Below are the code and all the weights of a small trained network. Each question names an input and a target symbol and asks about switching units off, where a switched-off unit gives its printed mean instead of its output.

import numpy as np


def w(rows, s, z=0):
    codes = np.array(rows[::2]) - 128.0
    scale = np.full(codes.shape[1], s)
    scale[-1] = z or s
    return codes * scale


def norm(h):
    return h / np.sqrt((h * h).mean(-1, keepdims=True) + 1e-5)


def f(y):
    return y / 2 * (1 + np.tanh(0.7978845608 * (y + 0.044715 * y**3)))


def softmax(a):
    e = np.exp(a - a.max(-1, keepdims=True))
    return e / e.sum(-1, keepdims=True)


def log_softmax(a):
    a = a - a.max(-1, keepdims=True)
    return a - np.log(np.exp(a).sum(-1, keepdims=True))


def net(x, mask):
    ids = ['ΓΞΠΨΩαεζστφ'.index(c) for c in x.split()]
    T = len(ids)
    res = E[ids] + P[:T]
    u = 0
    for l in range(3):
        q, k, v = (norm(res) @ M[l].T for M in (Q, K, V))
        z = softmax(np.where(np.tri(T) > 0, q @ k.T / 2**0.5, -1e9)) @ v
        res = res + np.where(mask[u], z, O[l][:, -1]) @ O[l][:, :-1]
        u += 1
        y = f(norm(res) @ A[l][:, :-1].T + A[l][:, -1])
        res = res + np.where(mask[u : u + 4], y, B[l][:, -1]) @ B[l][:, :-1]
        u += 4
    return log_softmax(norm(res)[-1] @ U[:, :-1].T + U[:, -1])


Q, K, V, O, A, B = {}, {}, {}, {}, {}, {}
E = w([
[91,191,218,98,80,184,95,175,83,141,146],'Γ',
[136,149,96,41,124,251,164,87,126,150,120],'Ξ',
[98,182,123,214,94,150,214,96,160,84,116],'Π',
[159,138,110,118,147,113,154,130,62,130,248],'Ψ',
[103,196,86,167,114,107,201,134,121,82,117],'Ω',
[113,177,184,121,214,74,210,137,186,185,180],'α',
[170,192,91,175,81,89,188,107,92,146,119],'ε',
[66,72,86,152,172,220,148,254,126,124,97],'ζ',
[168,136,190,157,29,192,141,159,230,192,62],'σ',
[141,190,102,182,104,114,157,92,134,94,132],'τ',
[52,188,76,109,61,115,89,176,175,159,156],'φ',
],0.0075)
P = w([
[237,249,88,173,197,110,240,245,251,133,249],'0',
[196,152,106,140,136,102,220,210,180,103,175],'1',
[160,164,101,141,124,108,192,190,161,122,149],'2',
[128,152,98,137,130,120,176,155,134,139,136],'3',
[114,143,97,129,133,134,154,133,118,144,129],'4',
[90,130,104,132,128,139,133,103,105,141,117],'5',
[77,115,102,109,123,137,114,90,88,148,113],'6',
[61,114,113,109,127,148,95,77,82,159,96],'7',
[48,94,114,113,126,160,74,53,67,161,96],'8',
[51,86,114,115,127,156,45,48,58,177,90],'9',
[54,92,92,102,133,173,41,57,56,179,82],'10',
],0.0035)
Q[0] = w([
[66,207,38,234,61,177,126,53,82,112,87],'0.h0',
[2,249,66,214,129,63,189,75,119,203,107],'0.h0',
],0.005)
K[0] = w([
[69,103,156,73,152,202,2,136,175,224,35],'0.h0',
[73,46,92,77,59,168,32,103,85,155,73],'0.h0',
],0.0047)
V[0] = w([
[47,126,61,96,3,54,60,178,122,145,153],'0.h0',
[203,71,187,133,186,67,112,176,17,245,157],'0.h0',
],0.003)
O[0] = w([
[108,222,69,188,54,147,75,211,157,164,255,98],'0.h0',
[51,78,180,105,22,122,146,116,35,92,126,6],'0.h0',
],0.0058,0.0017)
A[0] = w([
[110,127,92,174,45,124,87,2,19,76,205,64],'0.n0',
[70,149,105,145,95,158,168,67,166,156,203,129],'0.n1',
[144,173,192,112,55,232,160,176,97,71,120,83],'0.n2',
[195,158,167,212,120,12,143,145,177,102,97,6],'0.n3',
],0.0035,0.0017)
B[0] = w([
[76,109,133,101,179,28,150,146,183,164,35,219],'0.n0',
[254,123,103,174,155,25,74,169,34,229,110,255],'0.n1',
[181,245,72,174,162,86,125,86,54,73,14,148],'0.n2',
[71,87,95,20,207,73,70,149,177,162,73,178],'0.n3',
],0.0034,0.0018)
Q[1] = w([
[114,28,202,34,177,149,160,188,150,123,227],'1.h0',
[161,10,164,156,92,183,2,235,158,53,182],'1.h0',
],0.0063)
K[1] = w([
[124,144,126,123,175,12,255,93,136,71,95],'1.h0',
[186,152,135,151,161,67,191,160,158,111,199],'1.h0',
],0.0081)
V[1] = w([
[40,206,121,93,212,88,76,120,74,7,128],'1.h0',
[193,218,204,4,60,88,38,11,153,119,147],'1.h0',
],0.0026)
O[1] = w([
[166,165,131,156,245,117,121,178,11,107,125,76],'1.h0',
[110,254,139,94,150,100,169,95,179,86,136,5],'1.h0',
],0.0074,0.0014)
A[1] = w([
[229,136,124,110,220,103,87,143,75,79,153,162],'1.n0',
[50,164,167,130,105,139,39,118,33,33,140,128],'1.n1',
[218,165,153,167,114,51,120,68,92,209,187,204],'1.n2',
[2,93,105,79,104,135,84,133,98,107,206,249],'1.n3',
],0.0044,0.0013)
B[1] = w([
[51,146,169,111,96,142,62,104,152,98,151,186],'1.n0',
[123,150,175,127,130,165,130,251,132,149,92,125],'1.n1',
[49,104,124,116,138,88,176,160,160,2,113,254],'1.n2',
[9,160,126,118,168,115,187,137,190,127,124,140],'1.n3',
],0.006,0.0036)
Q[2] = w([
[22,74,96,25,209,198,253,159,160,64,80],'2.h0',
[172,33,251,79,134,92,97,174,141,149,255],'2.h0',
],0.0068)
K[2] = w([
[76,87,108,104,81,126,103,92,38,161,2],'2.h0',
[154,120,106,162,153,42,231,120,160,4,130],'2.h0',
],0.0064)
V[2] = w([
[133,129,2,29,181,206,192,103,65,150,179],'2.h0',
[137,112,84,95,123,3,105,18,63,151,154],'2.h0',
],0.0037)
O[2] = w([
[147,165,3,104,137,82,187,63,2,157,196,216],'2.h0',
[171,159,10,97,213,163,218,191,248,45,160,7],'2.h0',
],0.005,0.0022)
A[2] = w([
[170,178,110,78,235,94,142,154,218,45,167,116],'2.n0',
[41,83,120,55,43,79,133,64,113,73,192,87],'2.n1',
[155,147,135,193,164,97,191,120,112,93,46,113],'2.n2',
[189,187,51,189,235,80,134,202,3,110,136,6],'2.n3',
],0.004,0.0022)
B[2] = w([
[101,110,102,122,93,174,88,130,91,152,80,251],'2.n0',
[156,120,168,170,160,253,151,101,188,147,119,187],'2.n1',
[166,158,167,111,169,168,63,167,102,136,154,182],'2.n2',
[136,67,180,62,76,122,93,105,180,129,167,205],'2.n3',
],0.0069,0.0029)
U = w([
[103,210,218,132,109,47,91,112,53,46,125,200],'Γ',
[171,190,64,70,127,127,162,5,65,142,152,212],'Ξ',
[219,145,129,217,234,182,98,124,144,149,147,100],'Π',
[104,112,165,127,115,217,182,137,139,40,216,248],'Ψ',
[125,70,150,2,108,134,19,124,147,123,218,41],'Ω',
[111,124,184,53,181,75,193,187,161,202,132,173],'α',
[139,145,50,100,98,72,211,199,143,40,38,35],'ε',
[114,20,120,201,91,102,120,126,16,178,121,43],'ζ',
[115,125,179,155,34,163,146,49,229,172,54,87],'σ',
[127,147,62,92,178,179,18,122,171,57,54,159],'τ',
[127,180,53,221,80,68,124,170,151,109,235,98],'φ',
],0.0068,0.0015)

Each question gives the input, a string of symbols that net reads in full, and the target symbol t.
The units are the heads (2 rows each of Q, K, V and O) and the neurons (one row each of A and B). Each row of codes is followed by its name. A weight is (code - 128) times the scale printed after its matrix; where a second scale follows, it is the last column's (O, A, B and U).
mask holds one flag per unit, layer by layer, with each layer's heads first. A switched-off unit (its flag False) gives its mean, the last column of its rows in O or B, instead of its output. The means were averaged over made-up inputs and are rounded, as every weight is.
A unit's drop is (log p(t) with every unit on - log p(t) with that unit switched off) / (log p(t) with every unit on - log p(t) with every unit switched off).
The circuit of an input: a set's keep is (log p(t) with only the set's units on - log p(t) with every unit switched off) / (log p(t) with every unit on - log p(t) with every unit switched off). Starting from the 12 units with the biggest drops (on a tie, the unit counted first), units are removed one at a time, each time the one whose removal leaves the highest keep (on an exact tie, the one counted first), for as long as the keep stays at least 0.8.
units of the circuit, in order: the units of the circuit, biggest drop first
most important unit: the unit with the biggest drop
top k neurons: the k neurons with the biggest drops, biggest first
drop when u is switched off: that unit's drop, to one decimal
input Γ α ε Γ α Ω, target Γ: most important unit	1.h0
input Ψ α ε, target ε: top 2 neurons	1.n2; 0.n3
input Γ Ψ τ τ Γ Π Ω α Ω Ξ τ, target Ξ: units of the circuit, in order	2.h0; 0.n2
input ε Ω Ω σ Ψ Γ σ τ τ, target σ: units of the circuit, in order	0.n2; 1.h0; 2.h0
input α ζ Ψ, target Ψ: top 2 neurons	2.n1; 1.n2
input Ω ζ Γ α α Ω ζ τ Γ ζ Π, target ζ: top 2 neurons	0.n2; 0.n0
input α α Ψ Ψ α Ψ φ ε ε α, target Ψ: units of the circuit, in order	1.n2; 0.h0; 2.n1
input α α Π, target Π: units of the circuit, in order	2.n2; 1.n2; 0.h0
input φ τ Γ α Ω, target Γ: units of the circuit, in order	1.h0; 2.h0
input Ξ τ ε, target Ξ: units of the circuit, in order	2.h0; 0.h0
input Ψ Γ ζ τ τ τ τ, target ζ: units of the circuit, in order	1.h0; 0.n2
input τ Π ε, target ε: top 2 neurons	1.n2; 0.n3
input τ α ε Ψ Ω τ, target τ: top 2 neurons	2.n0; 1.n0
input Ψ Ω Ω ζ Ξ α α σ α τ, target σ: units of the circuit, in order	1.h0
input Π Ω Π α α Π Ψ Π, target Π: top 2 neurons	1.n2; 2.n2
input τ α Ψ, target Ψ: top 2 neurons	2.n1; 1.n0
input τ ε α α Ω α, target Ω: drop when 2.n3 is switched off	0.4
input ζ α Ψ φ ε ε α α Ψ Π, target φ: drop when 0.h0 is switched off	1.0
input Γ ε Ω Ω σ φ Π, target φ: drop when 0.h0 is switched off	1.1
input Ψ Ψ Ω, target Ω: drop when 1.n2 is switched off	0.1
input ε ζ α φ σ σ φ α, target φ: most important unit	0.h0
input Ω α τ τ, target τ: top 3 neurons	1.n0; 0.n3; 2.n0
input Ψ ε Γ Ξ Ω, target Ξ: top 2 neurons	1.n2; 0.n2
